Both labels of each row
[-41  -5  19  19 -19   8 -25  10 -46  -9 -36 -63   4 -17  17  33 -85   8
 -16 -13  -3   0 -43  -4  -6  12  -3  -9 -15  -2  29   2 -17  15   3  -5
  -8  15  -4  29   2  24 -24   4   7]
Z584 + (14)
[-21   0   6 -10   4  12  -2  -2 -18   2 -17 -18   7  -1 -13  -5 -24   5
  11 -15 -37  21  -3  -3   7  13  25   0  23  22  -3 -18  -3   9   3 -11
   8 -21  -7 -16 -11  19   6  -8  -1]
Z16 + (6)
[  6  30  34  -4   4  31 -17  -5 -33  13  -9  17 -11  -3 -13  -7  23  12
  -1  -1 -10  -2   2  -7  -2  -4 -13  28  18 -21   5 -23   6  30  13  -7
 -13  -1  13  19 -22 -28 -16   8  -2]
Z16 + (10)
[-14  58  18   1   0  22  -8   0 -46  11 -15 -21  13 -28 -16 -11   4  31
  -7  -3 -53  41   4   2 -19  12   9  27  35  -2   9 -22 -27  15  17  -1
  -8 -11   2   7 -31  16 -22   1 -19]
Z16 + (18)
[ -6  10  15 -16  -4  15   2 -11 -14   5 -29   8  -7 -18  -5 -21   9   4
   1  -3   0 -13  -6 -14 -17   1 -13  15   9 -22   9 -22   3  37   0 -19
 -24  -8  -2  -1  -9 -20 -27  -4  -9]
Z584 + (18)
[ -3  35  16 -19   5  24  -7 -21 -22  11  -2   9   5 -11  -9   2  18   9
   8 -10 -50  11   6   1  -6  10  21  17  11   9   5 -30   3   7  10 -16
   1 -27 -29 -26 -31 -14  -4   4 -15]
Z16 + (6)
[ -8  97 -19  19 -31  44 -62  -6 -87  28   9 -78  35  -5 -23  43  27  46
 -23  -2 -97  11  10   9 -79  67  16  48  62 -37  97 -49  14 -46  22  48
 -38  -2   5  32 -97 -39 -43 -41 -23]
Z16 + (18)
[-24  -1   3   2  -8   5   5  14 -22  -8 -33 -29  -1 -21   1 -12 -25   7
  -4  -9   1   8 -16 -10 -19 -11 -11   5  13  -8   9  -3 -18  33   4  -6
 -14   5   4   8 -22   5 -23 -12  -6]
Z584 + (13)
[ -2  29   4   4  -9  16  -8  24 -14  -3  -8   5  -3  12 -16 -27  43  16
   2   5 -17  26  16  -2 -20  -6 -18  34  48 -20   8  -9  -9  10  -5  28
 -16   4  15  19 -24 -27 -10 -22  -9]
Z722 + (6)
[  6  28  26 -18 -12  22 -22 -33 -28   9 -20   4 -14 -11   0  14   7  -2
   2   2 -10 -43 -17 -12 -15   3 -15  19  -9 -15  35 -29  30  14  11 -28
 -15  -5  -1   4 -23 -27 -35  -1  -7]
Z584 + (18)
[ 18  24 -29  26 -11  -4 -12  19  -1   6  20  -1  -5  20  -6  -9  59   7
  -7  16  -4   2  23   3 -27  -2 -20  26  31 -36  26   5  10 -27 -10  50
  -4  16  18  24 -23 -35  -3 -29  -2]
Z584 + (10)
[ -6  15   3  -8 -13  11  -2  -3 -15   4 -14   1   2 -10   8  -7   9   7
  -3  -4  -6  -5  -1 -14 -20  -7 -10  -1  17 -16  10 -11   4  24  -2  -1
 -16  -3   2   0 -10 -35 -21 -15  -5]
Z584 + (18)
[  7  15  31 -21 -24  32 -48 -50 -37  12  -2 -10 -11  10   6  43 -24  -3
   8 -13 -23 -55 -24  -5  -2  21  11   7 -30 -10  52 -29  51  -6   2 -26
 -11  -9  -5   0 -29 -20 -20   4   1]
Z584 + (14)
[  1  55  18  12 -10  24 -39 -35 -46  10  13 -28  18  -3  -5  44 -14  12
  -8  -3 -44  -1  -9  12 -14  33  11  -1  -2 -11  42 -21  11 -20  18   1
   9  -2 -11  11 -45  -1 -15   0   0]
Z16 + (14)
[  3  68  -1  22 -17  22 -31   9 -52  12  18 -38  22   1 -12  23  16  30
 -21   1 -53  34   5   9 -21  33   3  21  33 -23  34 -12 -15 -21  12  39
   5  19  11  37 -46  -4 -15 -14 -13]
Z722 + (10)
[-22  37  30  23 -19  14 -21 -11 -69   0 -34 -78  16 -41  12  45 -78  19
 -26 -12 -14  -1 -52   0 -25  26  -6 -12 -28 -13  40  -1 -29   2  29 -19
   0  11  -8  36 -10  28 -46  14  -8]
Z584 + (14)
[ -5  -2 -17  -9  14  -1   9  10  12   0   5  13   0   3 -12 -29  27   2
   9  -4 -23  30  24   1  -6  -3  10  11  37  11 -16 -14  -7   9 -10   5
  -4 -22  -5 -22  -6  -4  13 -14  -6]
Z16 + (13)
[  1  16   9 -11  12   1  -4 -18  -5   6  12  -9   5  -1  -2   5  -5 -10
   6  -5 -16  11   7   2   9  16  28   3  -4  10  -9 -14   2  -3   8  -9
   6 -15  -6 -17  -6  11   3   9 -11]
Z16 + (14)
[-10  -4 -17  11   5 -12  18  13  13  -7  -9 -20   2 -15   5  -7   0  11
   2   3   7  11   2 -10 -14  -8 -13  -6   3  -5   0  11 -18   1   0   6
  -4  12   3  12  11   4  -4 -11  -7]
Z584 + (13)
[ 20  33  33   6  -3  12 -20 -29 -30   8   6  -1   1  -4   0  29 -13  -3
  -6   3  -2  -6 -10   7  15  22  13   1 -31  -2  -1   3  -5   1  24 -19
  15   1  -3  17  -4   9 -11  20  14]
Z16 + (6)
[ 33  43  27  -7  -9  23 -21 -34 -25  20  17  31  -3   4 -27  16  41   3
   2   9 -20 -28  15   1   2  11 -16  22 -21 -19  18 -23  26 -21  20 -13
  -7  -6   3   8 -30 -31 -12  12 -11]
Z16 + (10)
[-13  18 -20  38  -3 -12  13  34  -6  -3   1 -49  16 -28   1   1  -8  27
 -26   5   2  48  -6   2 -25   1 -24 -12  16 -14  12  31 -46 -12  23  32
   0  22   8  28   9  12 -11 -11  -6]
Z584 + (10)
[ -1  22 -27  13  -5  -8   8   3   9   6  14 -18   7 -13  -3   4  25  14
 -10  10 -11   0   8   2 -35   2 -18  -1  11 -20  22   9  -6 -23   5  22
   1  11   1  11 -11 -19 -10 -19 -11]
Z584 + (18)
[ -9  14  32   5 -18  16 -15   4 -37   4 -33 -26  -9 -22   9  20 -33   4
 -11  -5   6 -14 -32  -9  -4   2 -17   0 -15  -9  22   1  -3  27  10 -12
 -15  14  27  29   0   1 -34   5  -2]
Z584 + (13)
[-20  25  12  24  -4  14  -9   3 -35   1 -36 -42  12 -23   2   7 -29  18
 -19  -1 -13  13 -22  -1 -30  -3 -20   5  18 -14  28  -2 -18  16   8   5
 -11  11   4  24  -9  -1 -30 -13  -9]
Z584 + (18)
[ -6  16  15  -3  -6  14 -21 -25 -23   8   3  -5   9   8  -4  21 -12  -3
   5 -10 -36   0   3   5   4  39  26   7  -2  13  13 -24  15  -1   7 -13
   3 -17 -11 -16 -22  10   1  -2  -1]
Z722 + (14)
[-13  -7   0  -6  -3   2  10  -3  -2  -3 -41  -9 -17 -25   8 -11  -6   3
  -5  -1  20 -23 -15 -14 -25 -24 -26   4  -3 -19  19  -1   1  27  -4 -22
 -17   7   1   2   5 -23 -24  -3 -12]
Z584 + (13)
[-24  20 -23  28   0 -13   6  28 -13 -15 -15 -59  13 -19   0  -6 -10  26
 -16  -1 -23  38  -9  -5 -33   4 -16  -2  29  -8  20  11 -35  -5   2  34
  -7  12  -3  17  -6  11 -16 -31 -12]
Z584 + (13)
[-21   4  46 -10   6  19  -2 -15  -6   2 -35 -20   1 -26  10   6 -50   2
   0 -11   3  -3 -31 -11  14   1  -7  -6 -12 -12  -8 -11 -11  48  20 -48
  -7 -11 -10  -2   7  19 -20  22  -7]
Z16 + (13)
[ -7   4 -18   7  -5  -3  -9  -1 -26  -1  -4 -34   4  -8   6   7 -11   8
  -8  -5  -9  -6  -8  -2 -29   2  -3   0   4 -13  36   2   7 -19  -3   9
  -4   2  -6   6 -13  -8 -10 -19  -6]
Z584 + (14)
[-29  15 -13  13   9   8  -8  26 -39   5  -6 -32  22  -5  -9  -7 -23  23
  -5   2 -49  54   6   2 -15  17  24   7  58  14   5 -12 -38  -2  -4  28
   2 -14   3   1 -23  20   7 -23  -6]
Z16 + (13)
[  1  20  -2   6 -12   8  -7  26 -19   3   2   9   5  11 -11 -26  21  22
  -1   0 -22  33  25  -4   1  -3  -3  25  45  -3  -8 -15 -18  13  -5  23
  -9  -7  11  14 -17  -9  -3  -9   2]
Z722 + (18)
[-18  13   3  23  -9  11  -3  38 -26  -7 -30 -22  -2 -16  -8 -10 -22  19
 -14  -2  -1  36  -3 -14 -16  -9 -27  12  30 -14   8   5 -25  28  -1  13
 -10  12   7  29   3   2 -22 -19  -3]
Z584 + (18)
[-30  24 -17  12  16   1  17  36  -6  -4 -16 -24  16 -21 -14 -41   2  26
  -6 -14 -44  74  18  -4 -19  -7   7   8  59  10 -16   0 -50  18   0  25
  -8 -11  -3   2 -13  18   3 -20 -17]
Z16 + (13)
[ -3  63   9 -15  -2  33 -10 -18 -29  -4  -7   7  -3 -14 -20  -8  51  16
   4   0 -45  -3   8  -5 -32  -6  -2  39  37 -15  30 -44   9  12  10   0
 -20 -15   3  -7 -45 -37   5 -20 -22]
Z16 + (6)
[-23  15   5   9  -4  13   9  19 -21  -9 -43 -20  -9 -19  -1 -15 -13  16
 -15   2   9   5  -6 -16 -22 -18 -30   9  15 -21  17   2 -13  34  -1   1
 -21   8  11  23   2  -7 -32  -7  -9]
Z584 + (18)
[  8  19 -18   5  -8  -1   0   0  -5   2  -3  -8   6   1  -6  -8  17   7
  -5   8  -6   1   5  -1 -18 -15 -13  10  12 -10  17  -1  22  -9   3  13
  -7   0   9   7  -8 -21 -15 -12  -7]
Z584 + (18)
[-32  42 -33  20 -18  23 -11  30 -36   3 -31 -75  17 -13  -5  -7 -10  28
 -17  -1 -51  26  -6  -2 -63   5  -8  16  69 -19  47 -16 -19  -7 -10  44
 -21   2   7  20 -40 -13 -29 -46 -15]
Z584 + (18)
[  6  10  14   4   2  -1  10   3  -5   3  -3  12  -3  -8  -4  -5  19   9
  -4   0   0   6  11  -4   0  -5 -14   5  -2 -11  -1   3  -9   4   4 -16
   1   7   4  12  -2  -8 -19 -15  -7]
Z16 + (10)
[  9  10   8 -17   6   6  11 -19   2   4  -3  26  -9  -5 -11 -13  36  -4
   8   4   4 -21   7  -7  -7 -15 -10  10 -15  -7  -1 -12  13  16   4 -22
  -7 -10   5  -8  -7 -19 -13   2 -12]
Z16 + (18)
[  1   2   8  12  -3  -2  -5   7 -12 -17   9  -6  11  -2   3  11 -16   7
  -6   2  -7  17  -3   3  16   4  20  -3  -5  10   0   3 -12  -2   6   7
  13   2   2  10   1  19   5   7   9]
Z722 + (18)
[ -6  28   9   4  -9  17 -16   6 -24   8 -11 -12   5   1  -8  -4  -1   9
  -4  -5 -22  15   1  -6 -11   5  -3  10  31  -5  11 -13  -6   9  -2  12
 -13  -3  -2  14 -18 -10 -12  -3  -4]
Z584 + (18)
[-29   1   1   1  -5   9   4   7 -23  -2 -44 -31 -10 -21   8 -14 -40  10
  -9  -3   7  -2 -19 -14 -27 -15 -15  23  19  -2  21  -2  -5  27  -6 -14
 -28  -4  -2   7  -3  -8 -23 -16 -13]
Z584 + (6)
[  0  62   5  21 -18  26 -17   5 -46   3  -4 -41  12 -12  -6  19  11  39
 -20   1 -30   8   0   2 -33  13 -20  18  17 -31  45  -5 -10 -11   8  30
  -6  15   9  42 -37 -17 -30 -16 -11]
Z584 + (10)
[-17  34   9  -7   0  25   6   4 -33   2 -23  -3   2 -21 -20 -28  18  21
   4  -5 -38  28  12  -5 -20  -3  -1  20  42  -5   4 -27 -15  26  12  -8
 -13 -18   2  -2 -30  -6 -22 -14 -18]
Z16 + (18)
[-14   6  29   0  -7  13  -7   2 -26   1 -19 -10  -6  -5   5   4 -27   5
  -3  -5  -1   3 -17  -3   4   0  -1   2   0   2  -1  -5 -13  27   6 -19
  -9  -2   4  12   0  21 -13   5   2]
Z16 + (13)
[ 16  39  20 -10 -11  30 -21  -8 -11  20  16  19  -2  12 -17  -2  41   3
   1  -5 -21   5  22   3   3   6  -4  30  18 -15   5 -32  12  11   8   4
   1  -3  13  13 -29 -19 -13   2 -11]
Z722 + (13)
[ -4  16   1   5   1  10   2   8 -11   3 -23 -12   0 -20  -3 -19   9  17
  -5  -4 -15  16  -3 -17 -26 -10 -21  13  25 -10   2  -9  15  22  -1   1
 -18  -3   9   6 -10 -18 -20 -12 -13]
Z584 + (6)
[-13  -2 -12  19  -4  -1   8  27  -5  -9 -15 -21   4  -9  -4 -18 -14  18
 -10   0  -3  34   3  -7 -11  -7  -9  -3  25   0   2  13 -22  12  -2  15
  -2   9   3  15  -1   5   0 -11  -7]
Z584 + (13)
[ 18  36  -2  10 -17  20 -16  -8 -16  14   6   6  -7   4  -5  14  32   6
  -7   5  -6 -20   9   0 -20   2 -19   2   7 -19  25  -9   6 -12  11  17
  -3   8  12  25 -19 -31 -18  -8  -1]
Z584 + (10)
[ 10  39  16  -1   3  14 -20 -17 -12  16   8  12   9 -17 -13   3  35  18
  -4   6 -22  13  15  -1   0   7   4  19  -3  -6  -2 -11  -9   5  25  -2
   1  -9   3   2 -18 -11 -12   1 -21]
Z16 + (18)
[ -1  11  -3  13 -12   1  -8   2 -10   4  -1 -10   3   2   3  15   3   3
   2   2   6 -10  -8   3 -13   2 -15   1  -7 -25  17   6   8 -15   5   8
   2  15   8  22 -12  -8 -10   1  -3]
Z584 + (14)
[ -7   7  -7   1   3   0  -9   1  -8   2 -10 -23   2  -2   0  -1   2   8
  -5   0 -10  -5  -4   4 -21  -8 -16   7   7 -17  25   1   4  -6  -2   9
  -7   7   1   9 -11 -11 -11 -14  -2]
Z584 + (18)
[-31  16 -13   7  -5   6  -3  22 -29  -7 -28 -60  12 -21   0   0 -35  34
 -13  -9 -30  42 -15  -7 -30   1  -7   3  35  -6  30  -3 -19   9  -1  22
 -14  11  -4  10 -15   8 -25 -25 -12]
Z584 + (18)
[-10  31  21   1  -1  24 -22   1 -46   3 -18 -34  13  -2  -3  18 -40  10
  -7 -23 -37  18 -19  -5   2  25  19   7  13   9  13 -20  -9  14  13  -4
  -4  -8  -6  12 -26  19 -16   6  -1]
Z16 + (18)
[  7  -2  22   2   5  -6   9  12  -7  -5  11  12   0  11  -2 -11   5   1
  -5  -2   6  37  10   3  35   3   6   1   0   9 -43   4 -29  21  11  -5
   9  -1   6   3  12  22  12  18   7]
Z16 + (18)
[-36  25   9  12  -4  11 -16  15 -22  -9 -28 -77  25 -37  17  24 -81  23
 -20  -8 -28  36 -37  -2 -17  21  11 -10   3   7  20   1 -39  12  13   1
  -3   9 -12  18  -5  41 -19   1  -3]
Z584 + (14)
[ -4  19 -30  46  -1 -17  15  56   5  -5   6 -34   9  -6 -20 -21  17  31
 -28   7  -5  59  17   1 -25  -6 -13  10  42 -14  -2  29 -46 -19   0  55
  10  23  10  32  -2   8   2 -20  -3]
Z584 + (10)
[-26   6 -14   9   1   4  12  16 -12  -1 -19 -34   8  30   1  -7 -11  17
  -3  -2  -8  20 -11  -4 -25  -3  -5  -1  21  -7  10   4 -22   7 -10  10
  -5   4  -3   5  -8   3 -12 -12  -7]
Z584 + (18)

Two labels a row
[ 16 -23   0  22  -3 -12 -13   0 -18  10 -23  -2 -15   1  -2  36  -7  19
 -12  20 -19 -14 -17   5   2  -7   9  -3  -8 -21 -15  -3  29   2  19  -4
  -9  15 -43 -32 -44  -8 -60 -14 -29]
R + Z331
[ 45 -37   7   8   3  -6 -11 -18 -32  26 -42   9 -74  35   5  36 -32  39
  -2  15 -14 -10 -27  28  -1 -10  19 -22  -7 -33 -23 -15  52   2  27 -24
  -3  22 -51 -33 -16 -16 -55  10 -29]
T + Z331
[ -4 -44  -5  29  18  16 -23   5 -55   7 -18  17 -45  42  36  49   5  39
  13   3  -2 -39 -20   8 -28  -8  23  -2   7 -49   2  17  50  -1  20 -36
  -3  15 -18 -24 -35 -15 -57  14  -7]
R + Z20
[ 58 -29  12  -8 -11  10  17 -14  -5  33   6   8 -55  35  -6  14 -11  19
 -13  -7  -6   6 -22  15 -16 -11   6 -14   3 -21 -27 -45  25 -14   8 -14
   3  14 -48 -18 -18   5  -6   7   1]
T + Z331
[ -3  20   1  11   8 -21 -10  -6 -11  -3 -20   4 -42  -3   3  28   1   7
  38  12 -12 -14 -20  16  18   0   5   1  -6 -15 -15   1  26  -6  24 -13
   2   2  -9 -36 -27 -12 -45  -5  -6]
R + Z331
[-41  -8  -4  12   3   7 -17   7 -28   2  -7   6 -32  23   1  40  12   5
  11  -8   4 -41 -15   6   4 -11   5  27  13   5 -11   5  22  -3  15 -19
  17   1  -8 -26 -28  -2 -34  15  10]
D + Z20
[ 46   6   4   2  17 -30 -17  -1 -16   7 -49   4 -59  15  20   9  -4  25
   2   3 -27 -13 -22  26 -11   2  32 -14 -18 -27  -9 -14  42  -5  28 -28
 -15   7 -36 -33  12 -24 -40   0 -42]
P + Z331
[-17  26 -12  14  26 -18 -22  -5 -16 -29 -26  -4 -29   6  11  -3  -3   6
  26   2 -10 -17  -5  31   8   1  19 -15 -13 -49  11  24  16   6  13 -10
 -12   6  18   5  14 -28 -57  -1 -24]
P + Z20
[-40 -11  15  43 -11 -18 -40   0 -16   4 -32   0  -4  -2  -4  30  -9  19
   7   4 -17 -39  -5 -12   4  -6  23  12  -5 -16 -19  39  26  -1  11   8
   1  -8 -32 -51  -1 -12 -23  -7 -57]
D + Z331
[-34  -7  14  33   4  10 -21   1 -31   9  10  11 -23  13   8  33   3  21
  12  -5   5 -37 -12  -3   5 -11  16   1   8  -4 -12  31  25   1   8 -11
   4   4 -15 -36 -29  -5 -35  17   1]
D + Z20
[-25   3 -10  29  11  -9 -12   3 -21 -21  -2   2 -12  20  17  23   3  10
  23   1   1 -24  -7  17   8  -2  20  -6 -15 -65   3  24  17   1  14 -11
  -7   1  -1 -11 -23 -21 -61  -8 -26]
R + Z20
[ 29 -14  17  15  12 -16 -28  -4 -27  23 -38   9 -63  10  21  14 -15  38
  -1  22 -29  -5 -18  13   0  -1  19 -19  -9 -17  -5   8  48   1  30 -37
 -16  10 -38 -58 -17 -29 -51  12  -9]
R + Z331
[  3  34 -20   7  13  -7   5  -2   6 -28   4   9 -13   2  16   5   9 -26
  -7  -6   1 -17  -2   6  20  18   9 -12  -6   1   7  -5   9  -5  25 -12
  -1   9   5 -14 -11  -5 -40  -6 -18]
R + Z331
[ 28 -10  19  32   3 -22 -22  -8 -13   9 -21   9 -40  14  15  10 -12  31
   4   9 -28 -16 -20  11   9  -8  29 -22 -10 -53 -38   7  38  -1  17  -8
 -32   1 -47 -44 -16 -19 -54  -5 -43]
P + Z331
[ 17  -8  17   6 -10 -12  -3  -6  -1  30 -15  -2 -47  22 -12   6 -10  10
  -2  -6 -17   2  -8  32   0 -15  14  -7  -9  -7 -34 -34  17  -4   7   0
   1  -5 -30 -26  15  -2 -21   4 -26]
T + Z331
[ 25   7   5  -1   9  -4 -14  -3 -20  11 -20  13 -63  21  19  24  -5   7
 -13   1 -10 -18 -21   6   5  -3  19 -10 -12  13 -11 -16  41  -6  42 -42
  -1  16 -35 -48 -20 -13 -46   9 -12]
R + Z331
[  6 -20  28  -3  -1   9 -23   3 -24  42 -27  22 -61  22   9  20  -4  21
  -5  -1  -4  -8 -16  -3 -16   0  14   3   7  40 -17 -10  31  -5  17 -31
   5   7 -39 -48   2  -6 -15  36  10]
H + Z331
[ -9 -35  27   2 -24  -5 -26  13 -25  39 -35   9 -46  26   0  48   0   4
 -13  -6 -12 -26  -9 -28 -20 -16  26  11   0  67 -19  -7  35  -2  25 -23
   8  12 -40 -55  15  -8 -22  13 -32]
H + Z331
[ 17   2   0 -12   0   2  18 -22   0  12  -1   4 -42  12 -19  -3 -14  11
   5  -2   5   5 -15  64   0  -6 -12  -1   5 -13 -21 -26   9  -4   6 -12
  15   6 -20  -7  -3   4   9  11  23]
T + Z331
[  9  26   6  14   0 -22 -10 -10  12 -10 -12  -1   6 -28  -2  -6  -5  -2
  -4  12 -16  -3  -6  -4  20  18   0  -6 -10  -3  -1  17   7  -3  14   3
 -12  -1 -10 -23 -11  -9  -6 -14 -21]
R + Z331
[-16  25   4  19   0 -34 -24 -18  -5  -6 -40 -11 -20 -20 -15  21 -15   1
   2  27 -23 -16 -11  14  34   1   4  -6 -20  -7 -20  13  24   6  20   9
  -3  -3 -23 -43 -16  -7 -68 -13 -40]
R + Z331
